Each row has a name. Each piece below is followed by the name of the row it came from, unless a question asks for something else. Each question is about the rows just above it.

[-23.9  -9.8 -76.4   6.2   3.1  -4.1  60.0 -47.5 -25.6 -50.5]  T
[  3.3 -47.7 -23.9  15.0  37.1  28.1 -44.4  85.5 -50.9 -44.4]  E
[-88.8  15.3 -88.8  22.8  88.1  -9.5  41.9 -41.5 -25.5 -73.2]  A
[ 48.6 -57.4 -47.7 -14.0 -39.2  72.6 -75.4 -65.1 -74.5  87.6]  G
[ 43.7 -84.4  54.1  54.1   2.9 -61.8  11.5  71.5  68.6  18.7]  M
[ 43.1 -66.5  -7.0   2.3  88.1  32.1 -57.3  78.5  78.9  85.1]  X
[ 53.1  15.3 -88.8  22.8  88.1  -9.5  41.9  66.9 -82.5 -10.6]  R
[ 78.5   2.3  -7.0 -66.5  -7.0  88.1  43.1 -57.3  -7.0  -8.0]  S
Which value appears more than once in M?
[54.1]
Repeated in A:
[-88.8]
Which value appears more than once in S?
[-7.0]
[-10.6 -82.5  66.9] is which row, read backwards?
R
Which row holds this, read backwards? [ 60.0  -4.1   3.1   6.2 -76.4  -9.8 -23.9]
T
Which row holds this, read backwards? [ 78.5 -57.3  32.1  88.1   2.3  -7.0 -66.5  43.1]
X
The value that E holds more than once:
[-44.4]

[-67.3 -46.0 -65.3  70.0   6.8  -1.3 -14.8  58.4  42.2  58.4  -5.0  15.7
  59.4  83.3 -72.0  45.2  -4.2  24.0 -41.0 -33.9 -62.7  37.6] : dosu
[-24.5  61.6 -55.9  80.2 -36.2 -77.1  76.7  73.1 -29.2  -3.4 -58.5 -18.2
 -58.3 -46.0 -75.9  40.1  -9.4  21.2 -18.8  28.9 -81.5  54.1] : dazi
[ -3.6  29.7  42.7 -11.9  47.6  15.3  29.4  54.3  24.0  29.0  45.9 -46.8
  34.4  77.3  57.5  29.6 -30.8 -35.9 -61.7  83.9 -50.3  67.6] : pidi
[ 38.7 -70.2  -0.4  74.5 -83.0  -6.6 -48.1 -58.9  72.4   9.7  82.1  39.5
  77.5 -81.2  67.0 -56.1  43.4  42.9  49.4  34.5   5.7 -44.7] : Tidev
[ 43.6 -40.3 -33.5  -5.4 -37.8  -8.2  13.9 -78.1 -19.9  28.3 -78.7 -78.7
 -78.7  69.5 -46.8  53.9  34.8 -78.7 -76.1  17.1  77.9  65.9] : giva
[-27.8 -32.7 -30.2  25.5  52.9  13.6 -68.9  -5.1 -74.1  72.6 -41.2  -8.1
  81.7  67.8 -83.6  64.4  34.5 -43.7  30.5  34.5  74.7 -52.1] : vog
[ 18.3 -57.8 -71.9 -44.6 -23.4  32.1 -39.6  83.7  83.7 -24.9  66.4 -28.2
 -22.3 -25.0 -61.9 -44.0  68.8 -52.6  41.9 -58.0  78.5  36.2] : namo
Repeated in dosu:
[58.4]
[49.4 42.9 43.4] is which row, read backwards?
Tidev
Repeated in giva:
[-78.7]
Which value appears more than once in vog?
[34.5]
Which value appears more than once in namo?
[83.7]

[ 11.0  23.2 -24.1  10.9 -20.4  14.3  21.3 -22.5  19.7  20.5  25.2  24.4
  23.8 -28.2] : nube
[ 29.1  33.0 -41.4  27.7 -36.6  29.1  29.6  29.1  22.8  30.2  28.4  31.7
  32.5 -41.4] : Kup
[-10.8 -14.3  16.2  -9.6  16.8 -12.0 -15.3  18.2 -12.1 -15.3 -20.2 -17.2
 -18.6  20.9] : gug
[ 54.6 -53.8  47.0 -49.6  44.6 -51.6 -53.5  66.3 -48.8 -55.4 -47.6 -59.3
 -53.3  76.1] : Kun
[-25.3 -26.8  28.5 -38.8  27.7 -31.2 -23.5  35.7 -20.1 -27.6 -20.1 -26.0
 -22.5  37.5] : lele
[ 35.4  54.7 -65.2  47.0 -49.6  44.6 -65.2 -57.2  41.2 -65.2  40.8  50.6
  45.9 -65.2] : nama
The value that nama holds more than once:
[-65.2]
Which row holds [-26.8 -25.3] read backwards?
lele
Which value appears more than once in gug?
[-15.3]
Which row holds this, read backwards? [ 44.6 -49.6  47.0 -65.2  54.7]
nama
Repeated in lele:
[-20.1]

[ 37.5 -37.6 -38.8  38.1 -37.3  34.9 -38.4  37.3  35.4 -37.1  36.4 -37.6
  36.4  36.4 -39.4 -37.4  38.0  35.4 -36.9 -34.8] : Gutil
[-8.6  7.5  8.2 -7.6  8.1 -7.2  8.0 -8.0 -8.0  8.2 -9.2  8.1 -8.5 -8.3
  8.2  8.3 -8.3  8.2  7.5  7.2] : Tila
[-32.0  32.0  32.2 -31.8  32.6 -28.7  31.4 -31.4 -30.8  31.8 -33.0  34.3
 -31.2 -31.5  32.8  32.0 -33.0 -31.5  31.2  30.0] : Bez
[ 66.7 -65.3 -67.8  65.8 -66.1  60.3 -66.4  65.3  63.1 -65.6  66.8 -67.2
  64.9  64.8 -68.4 -66.1  67.1  63.4 -64.0 -61.0] : Tunin
[ 1.1 -2.7 -1.7  2.6 -2.3  1.9 -1.7  1.8  1.6 -1.8  1.2 -2.5  1.0  1.6
  1.2 -1.9  2.5  1.9  1.2  1.2] : Lilef
[ 38.1 -37.2  34.9 -38.4  -9.6   8.3  -9.1   9.2   9.2  -9.3  10.6  -9.4
   9.4   9.6  -9.6  -9.6  10.0   9.3  -8.9  -8.5] : faf
[ 8.0 -7.2  0.3  0.0  1.0  0.2 -0.6  0.0 -1.0  0.4 -2.9  0.1 -0.5 -1.4
  0.2  1.1 -1.8 -1.2  0.2  0.1] : pesuf
Which value appears more than once in Tunin?
[-66.1]
Which row holds [-38.4  34.9 -37.3  38.1] read backwards?
Gutil
Which row holds [-7.2  8.1] read backwards?
Tila
asked: [-8.6  7.5  8.2 -7.6  8.1 -7.2  8.0 -8.0 -8.0  8.2 -9.2  8.1 -8.5 -8.3
  8.2  8.3 -8.3  8.2  7.5  7.2]
Tila
asked: [ 1.1 -2.7 -1.7  2.6 -2.3  1.9 -1.7  1.8  1.6 -1.8  1.2 -2.5  1.0  1.6
  1.2 -1.9  2.5  1.9  1.2  1.2]
Lilef
Which row holds this, read backwards? [-9.4 10.6 -9.3  9.2  9.2 -9.1  8.3 -9.6]
faf
asked: [-32.0  32.0  32.2 -31.8  32.6 -28.7  31.4 -31.4 -30.8  31.8 -33.0  34.3
 -31.2 -31.5  32.8  32.0 -33.0 -31.5  31.2  30.0]
Bez

[-76.9   1.5   1.5  13.8   7.1   1.5  -0.7  21.4 -33.0] : popi
[-23.8  13.6  13.7  41.3 -25.3  53.2 -14.1  29.8 -36.4] : Finef
[-23.8  13.6  13.7  41.3 -25.3  41.4  53.2  29.8 -42.6] : moti
[-23.8  13.6  13.7  41.3   2.0  53.2 -14.1  29.8 -36.4] : Dem
[-23.8 -36.4 -25.3 -25.3 -36.4 -36.4  41.4 -25.3 -36.4] : nimif
Which value appears more than once in popi?
[1.5]
Which row holds [ 53.2 -25.3  41.3  13.7  13.6] read backwards?
Finef
Which row holds [ 41.4 -36.4] read backwards?
nimif
asked: [-23.8  13.6  13.7  41.3 -25.3  53.2 -14.1  29.8 -36.4]
Finef
asked: [-23.8 -36.4 -25.3 -25.3 -36.4 -36.4  41.4 -25.3 -36.4]
nimif

[ 69.9  60.3  63.9 -61.5  65.5 -51.8  60.1 -52.5  76.3]  neb
[ 66.3  65.2  70.6 -70.8  66.3 -58.2  66.3 -60.4  84.3]  Dobu
[-19.8 -17.1 -17.5  45.1 -17.4  37.7 -16.9  38.0 -22.4]  luto
[ 28.9  25.0  26.8 -12.7  27.9 -11.1  25.1 -11.4 -12.7]  zuk
[ 3.4  3.6  4.7 17.6  6.3  4.7  3.9  4.7  4.2]  Pib
[-11.4  -9.8  30.2  35.3 -10.1  29.7  -9.9  30.2 -13.5]  rul
[ 69.3  58.8  62.8 -61.0  63.4 -50.9  59.4 -52.5  75.7]  Gisap
Repeated in Dobu:
[66.3]
Which row holds [ 84.3 -60.4  66.3 -58.2] read backwards?
Dobu
Which value appears more than once in zuk?
[-12.7]
Which value appears more than once in rul?
[30.2]
Which value appears more than once in Pib?
[4.7]

